Below is a small trained network, with its code and all its weights. Each question gives an input and a class and asks what happens when units are switched off, that is, made to give their printed mean instead of their output.

import numpy as np


def w(rows, s, z=0):
    codes = np.array(rows[::2]) - 128.0
    scale = np.full(codes.shape[1], s)
    scale[-1] = z or s
    return codes * scale


def f(y):
    return y / 2 * (1 + np.tanh(0.7978845608 * (y + 0.044715 * y**3)))


def log_softmax(a):
    a = a - a.max(-1, keepdims=True)
    return a - np.log(np.exp(a).sum(-1, keepdims=True))


def net(x, mask):
    res = np.array(x, float).reshape(1, 6) / 4 @ E
    y = f(res @ A[0][:, :-1].T + A[0][:, -1])
    res = res + np.where(mask, y, B[0][:, -1]) @ B[0][:, :-1]
    return log_softmax(res[-1] @ U[:, :-1].T + U[:, -1])


A, B = {}, {}
E = w([
[220,42,53],'x0',
[64,2,187],'x1',
[127,129,127],'x2',
[39,149,5],'x3',
[129,126,128],'x4',
[127,125,130],'x5',
],0.0049)
A[0] = w([
[183,142,142,19],'N1',
[170,126,170,143],'N2',
[142,153,102,92],'N3',
[225,43,50,125],'N4',
[54,123,35,116],'N5',
[201,136,203,103],'N6',
[151,157,107,74],'N7',
[181,142,195,102],'N8',
[115,124,101,32],'N9',
[79,64,150,94],'N10',
[41,138,18,116],'N11',
[39,1,161,97],'N12',
[77,61,157,76],'N13',
[74,69,128,113],'N14',
[165,125,118,1],'N15',
[197,233,89,87],'N16',
[200,252,87,88],'N17',
[170,131,186,129],'N18',
[103,133,144,47],'N19',
[49,194,200,107],'N20',
[117,133,94,73],'N21',
[171,138,176,35],'N22',
[109,127,110,107],'N23',
[195,144,221,122],'N24',
[53,201,202,118],'N25',
[201,140,212,105],'N26',
[43,204,213,89],'N27',
[135,144,96,49],'N28',
[186,208,97,84],'N29',
[164,145,138,54],'N30',
[187,65,74,128],'N31',
],0.0076,0.0045)
B[0] = w([
[21,97,138,82],'N1',
[124,165,121,167],'N2',
[99,113,152,115],'N3',
[95,42,10,254],'N4',
[71,221,146,213],'N5',
[67,184,129,177],'N6',
[87,99,155,104],'N7',
[88,170,128,155],'N8',
[54,110,135,74],'N9',
[125,93,184,138],'N10',
[63,251,146,249],'N11',
[189,89,246,223],'N12',
[113,90,193,132],'N13',
[123,130,185,147],'N14',
[26,78,130,68],'N15',
[158,58,216,213],'N16',
[186,50,228,240],'N17',
[113,171,128,165],'N18',
[90,98,129,79],'N19',
[128,63,51,210],'N20',
[74,123,141,99],'N21',
[37,127,135,94],'N22',
[111,137,132,115],'N23',
[92,207,133,206],'N24',
[138,61,45,224],'N25',
[72,194,133,187],'N26',
[98,27,36,217],'N27',
[60,103,152,87],'N28',
[123,69,192,171],'N29',
[56,103,143,87],'N30',
[125,86,61,194],'N31',
],0.023,0.0024)
U = w([
[152,59,255,101],'0',
[166,154,111,255],'1',
[98,68,46,62],'2',
[51,220,147,79],'3',
],0.0063,0.0062)

Each question gives the input, the list of numbers given to net, and the class t.
The units are the neurons (one row each of A and B). Each row of codes is followed by its name. A weight is (code - 128) times the scale printed after its matrix; where a second scale follows, it is the last column's (A, B and U).
mask holds one flag per neuron, in row order. A switched-off neuron (its flag False) gives its mean, the last column of its row in B, instead of its output. The means were averaged over made-up inputs and are rounded, as every weight is.
A unit's drop is (log p(t) with every unit on - log p(t) with that unit switched off) / (log p(t) with every unit on - log p(t) with every unit switched off).
The circuit of an input: a set's keep is (log p(t) with only the set's units on - log p(t) with every unit switched off) / (log p(t) with every unit on - log p(t) with every unit switched off). Starting from the 12 units with the biggest drops (on a tie, the unit counted first), units are removed one at a time, each time the one whose removal leaves the highest keep (on an exact tie, the one counted first), for as long as the keep stays at least 0.8.
units of the circuit, in order: the units of the circuit, biggest drop first
most important unit: the unit with the biggest drop
top k neurons: the k neurons with the biggest drops, biggest first
drop of u: that unit's drop, to one decimal
input [1,-1,4,5,-1,4], class 3: units of the circuit, in order : N11, N5
input [6,-5,4,0,7,-4], class 2: top 2 neurons : N4, N12
input [-6,5,5,-1,-2,2], class 2: units of the circuit, in order : N27
input [8,6,-7,-2,8,6], class 2: top 2 neurons : N4, N31
input [-4,-5,3,-1,4,2], class 0: units of the circuit, in order : N17, N16
input [7,-8,0,8,0,3], class 0: top 2 neurons : N17, N16
input [7,5,-6,-7,-3,1], class 2: top 2 neurons : N4, N31
input [0,2,3,4,8,6], class 3: units of the circuit, in order : N17, N11
input [4,-8,-5,-8,6,-4], class 0: top 2 neurons : N17, N16
input [-1,-6,7,8,4,-7], class 3: top 3 neurons : N11, N5, N12
input [5,-6,-1,-5,0,-5], class 0: top 3 neurons : N17, N16, N29
input [-7,-2,-2,5,4,0], class 2: top 3 neurons : N27, N25, N20
input [1,6,1,1,-4,-3], class 0: drop of N12 : 0.4
input [6,0,-5,-5,3,0], class 2: drop of N4 : 1.1
input [-4,6,-3,3,0,-4], class 0: most important unit : N12
input [0,-1,3,6,3,7], class 3: drop of N5 : 0.2
